data =
137  130  132  125  142  127  121  125  119  123
140  140  124  106  123  120  134  144  121  139
131  134  128  117  133  124  124  127  125  121
152  149  132   98  131  109  123  116  134  116
Rows and columns are counted from 0.
(0, 0) => 137
(3, 1) => 149
(2, 4) => 133
(3, 3) => 98
(2, 3) => 117
(1, 0) => 140
(2, 9) => 121
(2, 7) => 127
(0, 9) => 123
(3, 4) => 131
(3, 8) => 134
(1, 1) => 140
(3, 6) => 123

A =
[[118 129 154 111 115 153 149 154]
 [115 153 128 134 101 155 101 144]
 [103 107 127 137 149 130 107 130]
 [153 101 106  99 130 126 133 110]
 [130 125 110 131 154 119 156 147]
 [111 135 121 100 155 156 108 105]
 [134 118 112 152 135 110 147 148]
 [126 121 119 148 146 133 131 123]
 [123 150 117 119 120 132 147 128]]
A[0, -8] => 118
A[-8, 7] => 144
A[:, -5] => [111, 134, 137, 99, 131, 100, 152, 148, 119]
A[-5, -5] => 131
A[0, 2] => 154
A[2, 2] => 127
A[3, -6] => 106
A[2, -1] => 130
A[-8, 1] => 153
A[0, 3] => 111
A[-5, -2] => 156
A[-3, -7] => 118
A[-3] => [134, 118, 112, 152, 135, 110, 147, 148]
A[-5, -3] => 119
A[-2, 4] => 146
A[1, 5] => 155
A[-9] => [118, 129, 154, 111, 115, 153, 149, 154]
A[8, 7] => 128
A[6, -6] => 112
A[:, 2] => [154, 128, 127, 106, 110, 121, 112, 119, 117]
A[:, 1] => [129, 153, 107, 101, 125, 135, 118, 121, 150]
A[8, 4] => 120
A[-8, 0] => 115
A[:, -1] => [154, 144, 130, 110, 147, 105, 148, 123, 128]
A[-8] => [115, 153, 128, 134, 101, 155, 101, 144]
A[5, -8] => 111
A[-2, -2] => 131

x = [130 141 145 144 145 156 128 144]
x[0]: 130
x[5]: 156
x[6]: 128

W =
126	139	142	130	125	113	141	135	140	117	146	123	138	124
129	132	133	130	129	118	136	132	133	124	138	125	136	126
129	134	135	130	128	116	138	133	135	122	142	124	137	125
129	128	129	129	129	125	130	129	129	128	130	127	130	128
129	132	133	130	129	117	136	132	133	124	139	125	136	125
127	130	126	126	126	132	126	126	126	128	126	130	125	128
125	156	134	103	107	152	139	127	126	125	111	137	118	113
125	140	144	129	124	113	141	135	142	116	147	123	138	124
122	142	150	128	121	113	143	136	146	113	150	122	137	123
118	144	158	127	117	112	145	137	151	109	153	120	136	122
128	128	128	128	128	128	128	128	128	128	128	128	128	128
124	141	146	129	123	113	142	136	144	114	149	122	137	123
129	130	131	130	130	120	133	131	131	126	135	125	134	126
127	132	125	124	123	135	126	125	125	127	125	131	123	129
128	128	129	129	129	126	129	129	129	128	129	127	129	128
W[0][0] = 126
W[:, 0] = [126, 129, 129, 129, 129, 127, 125, 125, 122, 118, 128, 124, 129, 127, 128]
W[11][7] = 136
W[6][3] = 103
W[9] = [118, 144, 158, 127, 117, 112, 145, 137, 151, 109, 153, 120, 136, 122]
W[3][6] = 130
W[11] = [124, 141, 146, 129, 123, 113, 142, 136, 144, 114, 149, 122, 137, 123]
W[1] = [129, 132, 133, 130, 129, 118, 136, 132, 133, 124, 138, 125, 136, 126]
W[1][8] = 133
W[1][10] = 138
W[8][11] = 122
W[10][13] = 128
W[14][13] = 128
W[7][3] = 129
W[13][1] = 132
W[2][13] = 125
W[1][0] = 129
W[8][13] = 123
W[6][5] = 152
W[8][7] = 136
W[6][7] = 127
W[3] = [129, 128, 129, 129, 129, 125, 130, 129, 129, 128, 130, 127, 130, 128]
W[8] = [122, 142, 150, 128, 121, 113, 143, 136, 146, 113, 150, 122, 137, 123]
W[9][12] = 136
W[8][4] = 121
W[4][2] = 133
W[7][13] = 124
W[14] = [128, 128, 129, 129, 129, 126, 129, 129, 129, 128, 129, 127, 129, 128]
W[1][4] = 129
W[0][2] = 142
W[1][9] = 124
W[8][2] = 150
W[1][13] = 126
W[11][11] = 122
W[:, 1] = [139, 132, 134, 128, 132, 130, 156, 140, 142, 144, 128, 141, 130, 132, 128]
W[2] = [129, 134, 135, 130, 128, 116, 138, 133, 135, 122, 142, 124, 137, 125]
W[9][7] = 137

m = array([111, 152, 139, 103])
m[-4] => 111
m[-3] => 152
m[3] => 103
m[2] => 139

B = 135,119,124,144,113,132,117,140,106,143,133,112,120
B[0] -> 135
B[7] -> 140
B[3] -> 144
B[10] -> 133

arr = [132 137 136 133 136 132 133  99 110 143 136 118 139 136]
arr[0] => 132
arr[6] => 133
arr[12] => 139
arr[5] => 132

M =
[[129 110 146 117 138 136]
 [142 130 132 138 138 146]
 [137 108 146 129 139 133]
 [105 150 107 135 119 130]
 [138 149 116 141 132 147]
 [109 137 111 149 111 113]
 [101 144 107 147 111 120]
 [109 140 115 152 112 121]]
M[0, -6]: 129
M[-4, 2]: 116
M[-8, 3]: 117
M[-8, 5]: 136
M[:, 0]: [129, 142, 137, 105, 138, 109, 101, 109]
M[-6, -6]: 137
M[-8]: [129, 110, 146, 117, 138, 136]
M[-5, -1]: 130
M[-7, 1]: 130
M[-7, 5]: 146
M[2, -5]: 108
M[6, -4]: 107
M[1, -6]: 142
M[-5, 1]: 150
M[-6, -4]: 146
M[-8, -2]: 138
M[-5, -3]: 135
M[-1, 3]: 152

grid = [132 145 116 109 142 113 118 119 146 114 134 152 121]
grid[0]	132
grid[5]	113
grid[1]	145
grid[3]	109

X =
128  135  126  133  114  128  146  117  136  130  131  131  143
130  131  114  128  117  139  139  131  123  145  127  112  145
134  132  115  143  120  127  125  133  135  125  119  133  141
131  142  136  112  102  123  127  110  125  123  111  124  124
114  115  124  129  121  136  115  138  130  146  153  122  117
111  132  111  119  133  113  115  138  112  112  112  122  135
133  112  133  118  139  139  118  129  123  126  117  129  126
120  148  147  157  147  141  141  125  124  144  126  117  155
X[0,0] = 128
X[7,5] = 141
X[4,0] = 114
X[4,8] = 130
X[:, 11] = [131, 112, 133, 124, 122, 122, 129, 117]
X[:, 2] = [126, 114, 115, 136, 124, 111, 133, 147]
X[3,10] = 111
X[4] = [114, 115, 124, 129, 121, 136, 115, 138, 130, 146, 153, 122, 117]
X[5] = [111, 132, 111, 119, 133, 113, 115, 138, 112, 112, 112, 122, 135]
X[1] = [130, 131, 114, 128, 117, 139, 139, 131, 123, 145, 127, 112, 145]
X[2,0] = 134
X[5,3] = 119
X[6,2] = 133
X[5,11] = 122
X[:, 8] = [136, 123, 135, 125, 130, 112, 123, 124]
X[5,5] = 113
X[1,8] = 123
X[4,4] = 121
X[2,6] = 125
X[4,6] = 115
X[:, 4] = [114, 117, 120, 102, 121, 133, 139, 147]
X[1,7] = 131
X[:, 12] = [143, 145, 141, 124, 117, 135, 126, 155]
X[7,9] = 144
X[0] = [128, 135, 126, 133, 114, 128, 146, 117, 136, 130, 131, 131, 143]
X[1,0] = 130
X[:, 0] = [128, 130, 134, 131, 114, 111, 133, 120]
X[7,6] = 141
X[7,2] = 147
X[:, 3] = [133, 128, 143, 112, 129, 119, 118, 157]
X[3,0] = 131
X[5,2] = 111
X[7,12] = 155

a = [111 151 123 133 149 133 128 144 132 129 109 125]
a[0] -> 111
a[2] -> 123
